Here is a tiny trained network, its code and every weight. The questions are about switching its units off for an input and a class, where a switched-off unit gives its printed mean instead of its output.

import numpy as np


def w(rows, s, z=0):
    codes = np.array(rows[::2]) - 128.0
    scale = np.full(codes.shape[1], s)
    scale[-1] = z or s
    return codes * scale


def norm(h):
    return h / np.sqrt((h * h).mean(-1, keepdims=True) + 1e-5)


def f(y):
    return y / 2 * (1 + np.tanh(0.7978845608 * (y + 0.044715 * y**3)))


def log_softmax(a):
    a = a - a.max(-1, keepdims=True)
    return a - np.log(np.exp(a).sum(-1, keepdims=True))


def net(x, mask):
    res = np.array(x, float).reshape(1, 6) / 4 @ E
    u = 0
    for l in range(3):
        y = f(norm(res) @ A[l][:, :-1].T + A[l][:, -1])
        res = res + np.where(mask[u : u + 10], y, B[l][:, -1]) @ B[l][:, :-1]
        u += 10
    return log_softmax(norm(res)[-1] @ U[:, :-1].T + U[:, -1])


A, B = {}, {}
E = w([
[76,73,40],'x0',
[123,126,121],'x1',
[122,120,118],'x2',
[3,190,166],'x3',
[130,127,124],'x4',
[88,32,208],'x5',
],0.0049)
A[0] = w([
[146,209,58,52],'L0N0',
[133,149,112,59],'L0N1',
[50,243,133,51],'L0N2',
[140,255,39,3],'L0N3',
[72,164,95,66],'L0N4',
[71,65,166,128],'L0N5',
[92,106,14,100],'L0N6',
[175,193,142,118],'L0N7',
[160,157,83,141],'L0N8',
[145,204,59,33],'L0N9',
],0.0093,0.0035)
B[0] = w([
[176,55,167,179],'L0N0',
[135,84,115,96],'L0N1',
[38,176,88,255],'L0N2',
[214,2,193,225],'L0N3',
[113,143,120,155],'L0N4',
[146,197,232,246],'L0N5',
[155,193,150,239],'L0N6',
[143,147,117,165],'L0N7',
[182,103,118,167],'L0N8',
[149,56,161,165],'L0N9',
],0.017,0.0027)
A[1] = w([
[146,105,144,130],'L1N0',
[160,247,136,107],'L1N1',
[147,121,108,178],'L1N2',
[85,59,107,1],'L1N3',
[136,160,134,181],'L1N4',
[131,162,130,145],'L1N5',
[84,112,97,55],'L1N6',
[152,142,95,74],'L1N7',
[224,145,128,184],'L1N8',
[93,110,111,61],'L1N9',
],0.015,0.00097)
B[1] = w([
[135,116,96,157],'L1N0',
[163,48,6,254],'L1N1',
[99,155,129,136],'L1N2',
[169,175,113,132],'L1N3',
[142,99,99,156],'L1N4',
[133,102,103,152],'L1N5',
[122,135,116,123],'L1N6',
[102,147,146,131],'L1N7',
[39,145,72,241],'L1N8',
[118,140,130,120],'L1N9',
],0.019,0.0064)
A[2] = w([
[134,121,123,74],'L2N0',
[139,104,102,71],'L2N1',
[95,113,96,120],'L2N2',
[122,1,231,131],'L2N3',
[218,100,126,224],'L2N4',
[126,251,37,251],'L2N5',
[99,140,248,64],'L2N6',
[109,49,109,46],'L2N7',
[126,113,166,52],'L2N8',
[131,148,149,86],'L2N9',
],0.012,0.0013)
B[2] = w([
[131,130,118,129],'L2N0',
[152,131,78,165],'L2N1',
[93,135,96,195],'L2N2',
[145,2,145,232],'L2N3',
[108,102,99,200],'L2N4',
[14,106,104,253],'L2N5',
[194,113,134,142],'L2N6',
[166,127,28,221],'L2N7',
[124,127,163,119],'L2N8',
[139,107,139,109],'L2N9',
],0.018,0.0059)
U = w([
[74,79,97,181],'0',
[82,70,95,153],'1',
[254,52,168,139],'2',
[111,124,77,146],'3',
[31,221,86,115],'4',
[123,163,48,131],'5',
[190,249,189,42],'6',
[157,210,244,1],'7',
],0.0099,0.0086)

Each question gives the input, the list of numbers given to net, and the class t.
The units are the neurons (one row each of A and B). Each row of codes is followed by its name. A weight is (code - 128) times the scale printed after its matrix; where a second scale follows, it is the last column's (A, B and U).
mask holds one flag per neuron, layer by layer. A switched-off neuron (its flag False) gives its mean, the last column of its row in B, instead of its output. The means were averaged over made-up inputs and are rounded, as every weight is.
A unit's drop is (log p(t) with every unit on - log p(t) with that unit switched off) / (log p(t) with every unit on - log p(t) with every unit switched off).
The circuit of an input: a set's keep is (log p(t) with only the set's units on - log p(t) with every unit switched off) / (log p(t) with every unit on - log p(t) with every unit switched off). Starting from the 12 units with the biggest drops (on a tie, the unit counted first), units are removed one at a time, each time the one whose removal leaves the highest keep (on an exact tie, the one counted first), for as long as the keep stays at least 0.8.
units of the circuit, in order: the units of the circuit, biggest drop first
most important unit: the unit with the biggest drop
top k neurons: the k neurons with the biggest drops, biggest first
k most important neurons of layer l: the k neurons of layer l with the biggest drops, biggest first
drop of u: that unit's drop, to one decimal
input [5,4,5,4,-1,6], class 2: 2 most important neurons of layer 0 => L0N2; L0N7
input [1,4,3,2,1,-6], class 2: most important unit => L0N3
input [1,-5,-5,-3,-1,-8], class 2: units of the circuit, in order => L0N3; L2N5
input [-5,4,4,-6,-1,-1], class 4: 2 most important neurons of layer 0 => L0N5; L0N6
input [3,-6,7,-6,0,8], class 2: units of the circuit, in order => L1N1; L0N5; L2N6; L2N5
input [-3,3,-1,8,-4,-1], class 4: 2 most important neurons of layer 0 => L0N2; L0N6
input [0,2,3,4,-3,-3], class 4: units of the circuit, in order => L0N2; L2N3
input [-3,3,-2,-3,5,-7], class 2: units of the circuit, in order => L0N3; L2N5
input [3,-3,-1,-2,-3,7], class 2: top 2 neurons => L0N6; L1N1
input [-4,3,0,-8,-2,1], class 4: top 2 neurons => L0N5; L0N6
input [7,1,-5,1,-1,7], class 2: units of the circuit, in order => L1N8; L2N5
input [-1,-3,1,8,2,-3], class 4: top 3 neurons => L0N2; L2N3; L1N1
input [-3,2,0,-8,6,6], class 4: top 3 neurons => L1N8; L0N3; L1N1
input [-4,-4,5,-8,2,-4], class 4: most important unit => L1N8
input [-6,-6,-7,-1,-2,8], class 2: units of the circuit, in order => L1N1; L2N6
input [-6,2,-3,-8,-2,-1], class 4: 3 most important neurons of layer 0 => L0N5; L0N6; L0N2
input [-5,-6,4,-8,-3,1], class 4: 2 most important neurons of layer 0 => L0N5; L0N6
input [-7,1,3,0,3,-7], class 2: 3 most important neurons of layer 0 => L0N3; L0N0; L0N9
input [4,-2,2,-7,5,7], class 2: drop of L1N0 => -0.4
input [0,6,1,-3,2,-6], class 2: drop of L0N3 => 0.4
input [7,-4,1,-8,-3,2], class 4: drop of L0N2 => 0.2
input [0,-4,5,6,6,-8], class 2: top neuron => L0N3
